Here is a tiny trained network, its code and every weight. The questions are about switching its units off for an input and a class, where a switched-off unit gives its printed mean instead of its output.

import numpy as np


def w(rows, s, z=0):
    codes = np.array(rows[::2]) - 128.0
    scale = np.full(codes.shape[1], s)
    scale[-1] = z or s
    return codes * scale


def f(y):
    return np.maximum(y, 0)


def log_softmax(a):
    a = a - a.max(-1, keepdims=True)
    return a - np.log(np.exp(a).sum(-1, keepdims=True))


def net(x, mask):
    res = np.array(x, float).reshape(1, 5) / 4 @ E
    y = f(res @ A[0][:, :-1].T + A[0][:, -1])
    res = res + np.where(mask, y, B[0][:, -1]) @ B[0][:, :-1]
    return log_softmax(res[-1] @ U[:, :-1].T + U[:, -1])


A, B = {}, {}
E = w([
[104,204,115,187,21,135],'x0',
[47,171,52,30,55,47],'x1',
[127,125,104,118,35,238],'x2',
[31,2,187,161,86,154],'x3',
[146,87,51,243,105,73],'x4',
],0.0087)
A[0] = w([
[120,40,141,186,164,61,152],'n0',
[77,39,106,132,172,63,150],'n1',
[196,130,144,123,124,200,144],'n2',
[119,178,72,165,79,7,162],'n3',
[90,88,190,117,109,125,123],'n4',
[193,131,125,42,183,84,179],'n5',
[149,115,47,139,128,180,142],'n6',
[49,101,142,73,29,133,125],'n7',
[31,113,125,74,104,173,119],'n8',
[184,137,86,133,99,182,107],'n9',
[191,185,115,62,184,94,164],'n10',
[96,66,137,222,201,127,253],'n11',
[111,47,112,150,160,98,69],'n12',
[93,118,239,150,249,119,184],'n13',
[195,84,160,155,121,195,135],'n14',
[143,150,161,44,109,135,225],'n15',
[159,143,116,49,164,41,177],'n16',
[62,105,142,110,20,209,211],'n17',
[112,158,88,170,83,70,81],'n18',
[190,120,157,144,119,168,17],'n19',
[186,121,102,155,128,191,121],'n20',
[217,104,174,176,138,210,228],'n21',
[121,190,72,161,55,98,231],'n22',
[137,151,120,73,220,95,126],'n23',
[147,175,78,192,102,128,157],'n24',
],0.011,0.0051)
B[0] = w([
[210,30,59,139,170,53,188],'n0',
[133,28,30,141,79,55,189],'n1',
[42,169,187,175,215,161,186],'n2',
[220,182,154,183,34,27,223],'n3',
[184,63,137,45,78,147,178],'n4',
[125,151,99,122,232,116,218],'n5',
[50,166,80,192,115,158,172],'n6',
[38,132,58,42,25,160,221],'n7',
[51,154,117,25,70,94,199],'n8',
[36,218,69,203,200,176,174],'n9',
[68,254,136,127,191,61,223],'n10',
[234,18,104,146,120,157,213],'n11',
[116,21,61,141,133,115,160],'n12',
[237,31,190,31,161,108,225],'n13',
[69,91,177,167,159,219,191],'n14',
[42,199,75,60,155,133,204],'n15',
[64,220,49,105,196,21,214],'n16',
[60,126,154,75,40,189,254],'n17',
[185,167,145,197,62,86,179],'n18',
[114,172,162,164,117,160,153],'n19',
[116,155,139,163,178,206,174],'n20',
[133,77,208,175,196,229,228],'n21',
[95,220,120,190,26,119,230],'n22',
[169,171,101,69,244,58,203],'n23',
[205,156,193,196,53,152,193],'n24',
],0.0082,0.014)
U = w([
[121,232,92,31,229,40,217],'0',
[93,171,140,161,173,250,193],'1',
[163,28,28,121,130,87,6],'2',
[4,156,78,2,21,169,110],'3',
[181,85,232,68,185,190,62],'4',
[167,209,127,190,43,81,233],'5',
],0.0096,0.002)

Each question gives the input, the list of numbers given to net, and the class t.
The units are the neurons (one row each of A and B). Each row of codes is followed by its name. A weight is (code - 128) times the scale printed after its matrix; where a second scale follows, it is the last column's (A, B and U).
mask holds one flag per neuron, in row order. A switched-off neuron (its flag False) gives its mean, the last column of its row in B, instead of its output. The means were averaged over made-up inputs and are rounded, as every weight is.
A unit's drop is (log p(t) with every unit on - log p(t) with that unit switched off) / (log p(t) with every unit on - log p(t) with every unit switched off).
The circuit of an input: a set's keep is (log p(t) with only the set's units on - log p(t) with every unit switched off) / (log p(t) with every unit on - log p(t) with every unit switched off). Starting from the 12 units with the biggest drops (on a tie, the unit counted first), units are removed one at a time, each time the one whose removal leaves the highest keep (on an exact tie, the one counted first), for as long as the keep stays at least 0.8.
circuit, biggest first: the units of the circuit, biggest drop first
k most important neurons: the k neurons with the biggest drops, biggest first
drop when u is switched off: that unit's drop, to one decimal
input [0,8,2,-1,3], class 5: circuit, biggest first : [n3]
input [3,1,-6,-8,4], class 5: 3 most important neurons : [n3, n24, n22]
input [-7,-3,4,2,4], class 2: 2 most important neurons : [n0, n1]
input [-7,-4,6,6,4], class 4: 3 most important neurons : [n21, n14, n16]
input [-5,7,4,-4,5], class 5: 2 most important neurons : [n3, n22]
input [-2,-7,-8,2,-2], class 4: 2 most important neurons : [n13, n21]
input [-1,3,-8,-1,5], class 2: 2 most important neurons : [n1, n0]
input [-2,-6,-4,-7,8], class 2: 2 most important neurons : [n11, n0]
input [1,4,-6,1,8], class 5: drop when n3 is switched off : 1.8
input [-3,-8,7,6,-6], class 4: drop when n13 is switched off : 0.7
input [6,-7,1,-5,-3], class 1: drop when n22 is switched off : 0.0
